[[126 162 110 176 108]
 [146  25 208 172  88]]
110

[7 4 3 5 1 1 5]
3

[18 43 38 35 79 19 10]
38

[209 117  84  85 127  61  54]
84

[778 654 384 832 241 586]
384

[[55 84 15 49 19]
 [55 84 17 46 16]]
15

[58 59 15 71 42 84 98]
15
---
[36  7 -3 -6 11  6]
36
[ 26  18  27 -26  29]
26
[-12 -33  -2  -8   6 -23]
-12
[-3 39 23 32]
-3
[ -5  21  16 -33]
-5
[  7 -15  26  37]
7
[  1 -39 -28  10]
1
[-20 -17 -31 -38]
-20
[-17 -29 -22 -14   8   6]
-17
---
[[  4   0  -3  -2  -4  -6  -7  -1  -7   1   0   0   0  -1]
 [  2 -21 -15  -8  -2   3  -6 -14  10   0 -20   1  15  -7]
 [ 22 -12 -35  -9 -13 -14 -41 -17 -11  10 -10   6  31 -16]
 [ -5 -11   0  -5   3   6   5  -6  10  -3 -10  -1   1   0]
 [ 21  -2 -26  -6 -13 -17 -38 -10 -15  10  -1   5  20 -12]] → -1

[[  71  212  611 -308 -218  482  342  -51 -303 -421 -313]
 [  81   81  224 -152  791 -370 -606 -208 -216    3 -214]
 [  83 -158 -342   20 -501  256  547  205  120  -85  -33]
 [  77  206  598  -80  654  189 -466   84 -125  -44   95]
 [  82  287  623  117  178  747  -67  261 -276  116  227]
 [  80 -174  -85 -118  428 -118 -239 -132  391   34 -228]
 [  87 -125 -377   92 -534  203  572  163  -45   24  -41]] → -313

[[ 19   5  -3  -3  -9  -7  -2  33   8   5  12]
 [-11  -7  -5 -30 -20  -1  -1  32  -9 -18   3]
 [-13  10  -9 -14  28  -4   3  23 -22   1  -3]
 [  0 -12  -5  -8 -26   2   0  47  15  -9  -2]
 [-22   1 -10  -4 -15   6  -7  13  -4  -4  -2]
 [-27 -15   3  11  27  -1  10  20   5  21   3]] → 12

[[459 450 506 518 337 407]
 [568 212 475 500 590 363]
 [297 535 329 615 297 534]
 [362 171 401 550 737 185]
 [410 313 420 494 428 469]
 [361 304 481 453 383 492]
 [630 230 304 312 642 248]
 [467 514 353 524 797 277]
 [663 445 393 414 382 482]
 [507 255 279 654 294 131]
 [433 535 526 361 288 515]
 [408 446 360 448 383 413]] → 407

[[30 32 53 74 83 14 64 28 29 59 54]
 [25 32 48 60 69  8 62 51 36 43 54]
 [36 39 49 56 62 19 58 55 45 40 53]
 [45 49 52 59 62 71 54 27 34 78 50]
 [53 50 59 75 77 69 57  7 31 89 51]
 [38 41 52 65 71 50 59 26 30 73 52]] → 54

[[ 249 -491  169 -460  -25  193 -107 -160  160 -393  120]
 [  91  -28 -271   62   71  519   18 -675  193   57 -398]
 [-223  206  397 -301  248  315  -95   -4 -194   19  115]
 [-360  549  337 -265  434  615 -230 -116 -434  102   30]
 [  35 -443  383 -122  -25 -246  166   39  269  -83  311]
 [ 158 -455  235 -361  -21  110  -32 -130  195 -277  160]
 [ 103  -29 -226   -4   81  536  -12 -638  163   27 -358]
 [-205  253  147 -256  323  548 -208 -272 -281 -106  -98]
 [-219  169  562 -351  242  191  -75  172 -194   44  285]
 [-356  499   60   20  351  653 -103 -519 -239  173 -209]] → 120

[[ 13 -21  15   7  -8  -9  -2 -16  14]
 [ -3   9  15  31   5  -9  12  -1  13]
 [ -1 -12 -10  -9 -14  -5  -2 -12 -10]
 [ 12  -9   6  -5  -1   4   6  25 -13]
 [  9  11 -19  -9  12   3  39 -11 -17]
 [  9  -2  -1  -7  13  13  -9 -34   7]] → 14

[[ 255  547  602  -50  365  276   62]
 [ 612  -53    8  290    1   -2 -376]
 [ 304  384  102 -407  116  -11  531]
 [ 368  318  141  140  615  -23  474]
 [ 221  521  575  443 -204  343 -299]
 [ 608  647    2 -782  224  639  733]
 [ 438  721  351 -346  237   35  522]
 [ 212  297   18  -78 -130  371  636]
 [ 175  410 -110  408  659  339  569]] → 62

[[410 491 532 494 529 222 298 225 471 182]
 [614 791 886 496 649  86  16 553 328 248]
 [248 215 251 467 464 351 583  29 549 215]
 [457 370 363 378 398 555 548 549 399 616]
 [252 147 164 416 426 459 687 113 550 376]] → 182
---
[  3 -35  -4  23 -33] | 3

[[ 24  22  26  24  27]
 [-25 -26 -27 -28 -24]
 [-25 -26 -25 -25 -25]] | 26

[-5 -4 37 10] | 10

[-34   0 -18 -24  28] | 0

[-10 -14  23  -8 -33] | -8

[ 15 -15   0 -29  11] | 11
---
[[10, 19, 33, 37, 44, 77],
 [36, 29, 34, 36, 36, 44]] -> 34

[[-33, -23, -33, -33, -31, -33],
 [33, -21, 27, 31, 25, 30],
 [-7, -10, 32, -7, 34, 36]] -> 27

[[1259, 1553, 2402, 3725, 1037],
 [1215, 1486, 2009, 1988, 1666],
 [9549, 9206, 8884, 6212, 9412]] -> 2009

[[8092, 7860, 3226, 8567, 3273],
 [7993, 7538, 5788, 6231, 5517]] -> 5788

[[1, -22, -45, -35],
 [-4, 39, -2, -43],
 [47, -41, 5, -5]] -> -2

[[-22, 37, 23, -26],
 [25, -5, 7, 16],
 [-12, -19, -19, -43]] -> 7

[[684, 459, 693, 194, 582],
 [-97, 447, -314, -307, -704]] -> -314

[[21, 11, 17, 1, 21, 16],
 [14, 8, 8, 13, 12, 11],
 [-30, 5, -10, 37, 4, 7]] -> 8

[[-334, 306, 478, 94, -345, 12, -546],
 [934, 114, -146, 104, -97, 358, -5],
 [-413, 340, 18, 201, 317, 376, 297]] -> -146
---
array([[42, 46, 56, 48, 46, 47, 68],
       [ 2,  7,  0,  5, 28, 42, 46],
       [56, 48, 46, 47, 68, 96, 97]]) ans = 96

array([[30, 35, 39, 12],
       [54, 43, 47, 80],
       [47, 15, 17, 26]]) ans = 17

array([[46, 30, 62, 59, 65, 51],
       [30, 45, 86, 39, 55, 39],
       [22, 50, 46, 12, 16, 23]]) ans = 16

array([[ 13,  -1,  -3,  -6],
       [ -4,  16, -20, -35],
       [ -6, -10,  26,   3]]) ans = 26

array([[-50, -35,  -3, -21,   5,  -2],
       [ 26,  -2,  -1,  -2, -18,  -9],
       [ -1,  12, -13, -15,  -3,  -2]]) ans = -3

array([[147, 146, 155, 156],
       [136, 160, 153, 127],
       [ 65, 244, 190,  18]]) ans = 190
---
[[1549, 6777, 3682, 7131], [5504, 8283, 9057, 7685], [6070, 3563, 6292, 6201]] ==> 6201
[[0, 6, 29, 2, -3, -4], [-41, -43, 1, 12, 13, -3], [8, 3, 20, -11, -10, 4]] ==> 4
[[6, -2, 16, -16, -34, -48, 33], [-11, 39, -5, -40, -9, -30, 24], [-33, 16, -40, -26, 19, 21, -40]] ==> -40
[[362, 719, 595, 255, 273, 926], [682, 403, 161, 548, 767, 246], [590, 707, 728, 580, 360, 868]] ==> 868
[[-17, -17, -48, -6], [-2, 0, -21, -42], [9, 22, -22, 28]] ==> 28
[[-59, 396, 37, -451, 519, -505, -93], [-816, -856, -131, 284, -939, -99, -694], [-541, -122, -232, 104, -79, -368, -368]] ==> -368
[[419, 930, 530, 842, 446, 483], [260, 318, 218, 341, 566, 181], [353, 384, 601, 480, 381, 568]] ==> 568
[[88, -538, 11, 561, -337, -473, 16], [481, 269, -279, -289, -287, -391, 10], [-469, 140, 494, -378, -419, 337, 443]] ==> 443
[[156, 116, 216, 29, 195, 177], [135, 158, 156, 198, 103, 51], [146, 168, 156, 198, 85, 86]] ==> 86
